(152): [28, 39, -38, 41, -5, 8, -84, 7, 20, -6]
(25): [-81, -37, 7, 3, 35, -4, -14, -17, 20, -8]
(31): [-58, -24, -11, -46, -17, -1, -25, 33, -49, 14]
(40): [-58, -1, -17, -25, -38, -46, 33, -24, -50, -11]
(106): [-46, 32, -1, 14, -25, -24, -11, -17, -58, -50]
(161): [2, 44, -40, 33, -23, 3, -59, 3, 9, -23]
(98): [-58, -61, 19, -34, 15, -29, 22, -21, -26, -24]
(14): [-58, -1, -17, -25, 14, -46, 33, -24, -50, -11]
both (40) (25):   [-17]
perm: [-84, 7, 20, -6, 28, 39, -38, 41, -5, 8]  (152)
perm: [-11, -50, -24, 33, -46, 14, -25, -17, -1, -58]  (14)
both (25) (106):   [-17]
both (31) (25):   [-17]
perm: [33, -24, -50, -11, -58, -1, -17, -25, 14, -46]  (14)

(84): [35, -26, 44, -10, -33, -10, -7, 39, -21, -22, -27, 19, 36, 7, -1, -22, -1, -13, -24, -18, 23, 13, -22, -22, -20, -12, 8, -19, 7, 12, 13, 32]
(173): [-54, 39, -59, -15, 46, -11, 9, -62, 13, -3, 38, 10, -59, 21, -18, -17, 20, 12, -15, 10, 22, -40, 10, 26, 13, 22, -33, 2, 20, -6, -19, -46]
(4): [13, -7, 5, -21, -9, -22, 17, 10, -16, -22, -10, 32, 17, 25, -27, -26, 23, -11, -33, -14, 30, -17, -26, -13, -21, 26, -20, -20, 28, 27, 16, 9]
(114): [-20, 21, -22, 40, 13, 26, -34, -23, -9, -5, 15, -2, 4, -29, 50, 5, -37, 34, 2, -11, -2, 1, 22, 28, 15, -31, 9, -13, 10, -36, -30, -20]
(130): [41, -25, 43, 1, -34, -1, -19, 42, -18, -15, -28, 18, 45, -10, 9, -17, -12, -1, -19, -21, 9, 11, -9, -9, -17, 2, 8, -19, 5, -6, 4, 34]
(122): [29, 14, 9, -1, 19, 8, -6, 10, -12, -5, -12, -54, -53, 36, 4, 35, -36, -31, -7, -15, 32, 24, -14, 0, -34, 15, -26, 44, -2, -14, 28, 17]
(117): [7, -9, 12, -3, -6, 7, 14, 6, 20, 42, -13, -47, 4, -3, -11, 49, 4, -17, 72, 17, -45, 25, 4, -14, 3, -6, 16, 38, -42, -2, 22, 17]
(136): [0, 10, -14, -53, 15, -36, 35, -12, 19, 10, 9, -7, -2, 32, -54, -6, 44, -26, -1, 24, 8, -31, -12, -14, 4, 29, -34, 17, -1, 36, 27, -5]
q: [13, -7, 5, -21, -9, -22, 17, 10, -16, -22, -10, 32, 17, 25, -27, -26, 23, -11, -33, -14, 30, -17, -26, -13, -21, 26, -20, -20, 28, 27, 16, 9]  (4)
perm: [-33, -27, -26, -24, -22, -22, -22, -22, -21, -20, -19, -18, -13, -12, -10, -10, -7, -1, -1, 7, 7, 8, 12, 13, 13, 19, 23, 32, 35, 36, 39, 44]  (84)
perm: [-54, -53, -36, -34, -31, -26, -14, -14, -12, -12, -7, -6, -5, -2, -1, -1, 0, 4, 8, 9, 10, 10, 15, 17, 19, 24, 27, 29, 32, 35, 36, 44]  (136)
q: [0, 10, -14, -53, 15, -36, 35, -12, 19, 10, 9, -7, -2, 32, -54, -6, 44, -26, -1, 24, 8, -31, -12, -14, 4, 29, -34, 17, -1, 36, 27, -5]  (136)
q: [35, -26, 44, -10, -33, -10, -7, 39, -21, -22, -27, 19, 36, 7, -1, -22, -1, -13, -24, -18, 23, 13, -22, -22, -20, -12, 8, -19, 7, 12, 13, 32]  (84)

(32): [5, -53, -9, -29, 2, 24, 18, -62, -40, 43, -12, 18, -45]
(81): [-12, -53, -9, -45, -62, -40, 24, 5, 18, 2, 18, -30, 43]
(72): [-53, 2, 5, -62, 23, 18, 18, -9, -45, -12, -40, 43, -30]
perm: [-30, 43, -40, -12, -45, -9, 18, 18, 23, -62, 5, 2, -53]  (72)
perm: [43, -53, -12, 2, -62, -40, 5, 18, -9, 24, 18, -30, -45]  (81)

(158): [25, 17, -13, -28, -14, 72]
(164): [19, -4, -4, -59, -10, 54]
(145): [-4, -4, -58, 54, -10, 19]
(47): [-11, -16, -10, 31, -55, -50]
(100): [24, -8, -48, 41, 48, 2]
(148): [15, 13, -15, -3, 40, 69]
(171): [15, -2, -16, -11, -10, 4]
(167): [-11, -16, 18, -21, -48, -59]
both (47) (164):   [-10]
perm: [2, 24, -8, -48, 41, 48]  (100)
both (167) (100):   [-48]
both (171) (145):   [-10]
perm: [-59, -10, -4, -4, 19, 54]  (164)

(62): [-50, -9, -83, -23, -22, -26, 5, 0, -6, 52, 38, -10, 3, 31, -11, 39, 6, -33, 2, 27, -39, 8, 6, 43, 17, -28, -26, 13, 6, -55, 9, -17, 50, 7, 26, 72, -16, -21, 58, 29, 0, 55, -27, 36, -25, 27, -69, 3, -23, 70, 23, 23, 7]
(16): [47, 12, 56, -23, 19, -23, -33, 27, -3, -15, -9, 4, 8, 23, 11, -9, -41, -11, -21, 53, 38, 1, -49, 39, 28, 15, -25, -38, -33, 11, 6, -31, -14, 9, 8, -8, -15, -3, 19, -7, -59, 25, -25, 14, 0, 26, 15, 39, -20, -10, -11, -27, 32]
(6): [-7, 9, -15, -23, 15, 23, 56, -33, 8, -9, -21, 19, 53, -8, 11, 14, -15, 15, -10, -31, -20, -9, 47, 19, 25, -11, -49, -33, 23, 12, 38, -13, 11, 4, 8, 27, -59, 32, -38, -23, 1, 39, -25, -25, -3, -41, -3, 28, -28, -27, -11, 26, 6]
q: [47, 12, 56, -23, 19, -23, -33, 27, -3, -15, -9, 4, 8, 23, 11, -9, -41, -11, -21, 53, 38, 1, -49, 39, 28, 15, -25, -38, -33, 11, 6, -31, -14, 9, 8, -8, -15, -3, 19, -7, -59, 25, -25, 14, 0, 26, 15, 39, -20, -10, -11, -27, 32]  (16)
q: [-50, -9, -83, -23, -22, -26, 5, 0, -6, 52, 38, -10, 3, 31, -11, 39, 6, -33, 2, 27, -39, 8, 6, 43, 17, -28, -26, 13, 6, -55, 9, -17, 50, 7, 26, 72, -16, -21, 58, 29, 0, 55, -27, 36, -25, 27, -69, 3, -23, 70, 23, 23, 7]  (62)
perm: [-83, -69, -55, -50, -39, -33, -28, -27, -26, -26, -25, -23, -23, -22, -21, -17, -16, -11, -10, -9, -6, 0, 0, 2, 3, 3, 5, 6, 6, 6, 7, 7, 8, 9, 13, 17, 23, 23, 26, 27, 27, 29, 31, 36, 38, 39, 43, 50, 52, 55, 58, 70, 72]  (62)
perm: [-59, -49, -41, -38, -33, -33, -31, -27, -25, -25, -23, -23, -21, -20, -15, -15, -14, -11, -11, -10, -9, -9, -8, -7, -3, -3, 0, 1, 4, 6, 8, 8, 9, 11, 11, 12, 14, 15, 15, 19, 19, 23, 25, 26, 27, 28, 32, 38, 39, 39, 47, 53, 56]  (16)

(140): [-18, 9, -33, -64, -5, 1, -54, -9, -3, -24, -54, -3, 1, -39]
(144): [8, 0, 14, 66, -2, -20, 52, -7, 27, 12, 57, 15, 12, -27]
(7): [18, -60, -14, -9, 21, 14, 52, 17, 0, 58, 19, -7, -19, 3]
(36): [-31, -13, -17, -55, 34, 10, -8, -31, 0, 3, 11, 57, -32, -29]
(168): [-23, 14, -40, 26, -4, -31, 9, 29, -23, 1, -24, -34, 55, -49]
(156): [-43, 24, -23, -4, 40, 3, -7, -45, -29, -21, 34, 63, -17, -11]
(39): [-68, 21, -39, 8, 19, 15, 49, -4, -8, 21, 33, 43, 13, -22]
(56): [-60, 0, 7, 8, 24, 8, 51, -5, 3, 20, 31, 44, 7, -20]
(135): [-31, -13, -17, -55, 34, 10, -8, -31, 0, 3, 11, 57, 14, -51]
(3): [19, 2, 26, 62, 7, 4, 53, 5, 7, 33, 46, 4, 2, 24]
(179): [4, 4, 13, -25, -34, 30, -64, -10, 32, -22, 11, 40, -30, -22]
q: [-31, -13, -17, -55, 34, 10, -8, -31, 0, 3, 11, 57, 14, -51]  (135)
both (156) (179):   [40]
both (3) (179):   [4]

(46): [44, 83, 85, 58]
(195): [54, 65, 55, 59]
(26): [52, 53, 38, 60]
(87): [47, 61, 31, 71]
(124): [83, 58, 85, 45]
(175): [61, 60, 57, 54]
(35): [71, 58, 64, 46]
(129): [54, 64, 55, 67]
(134): [59, 60, 57, 54]
(190): [88, 56, 54, 53]
both (175) (129):   [54]
perm: [45, 58, 83, 85]  (124)
both (175) (87):   [61]

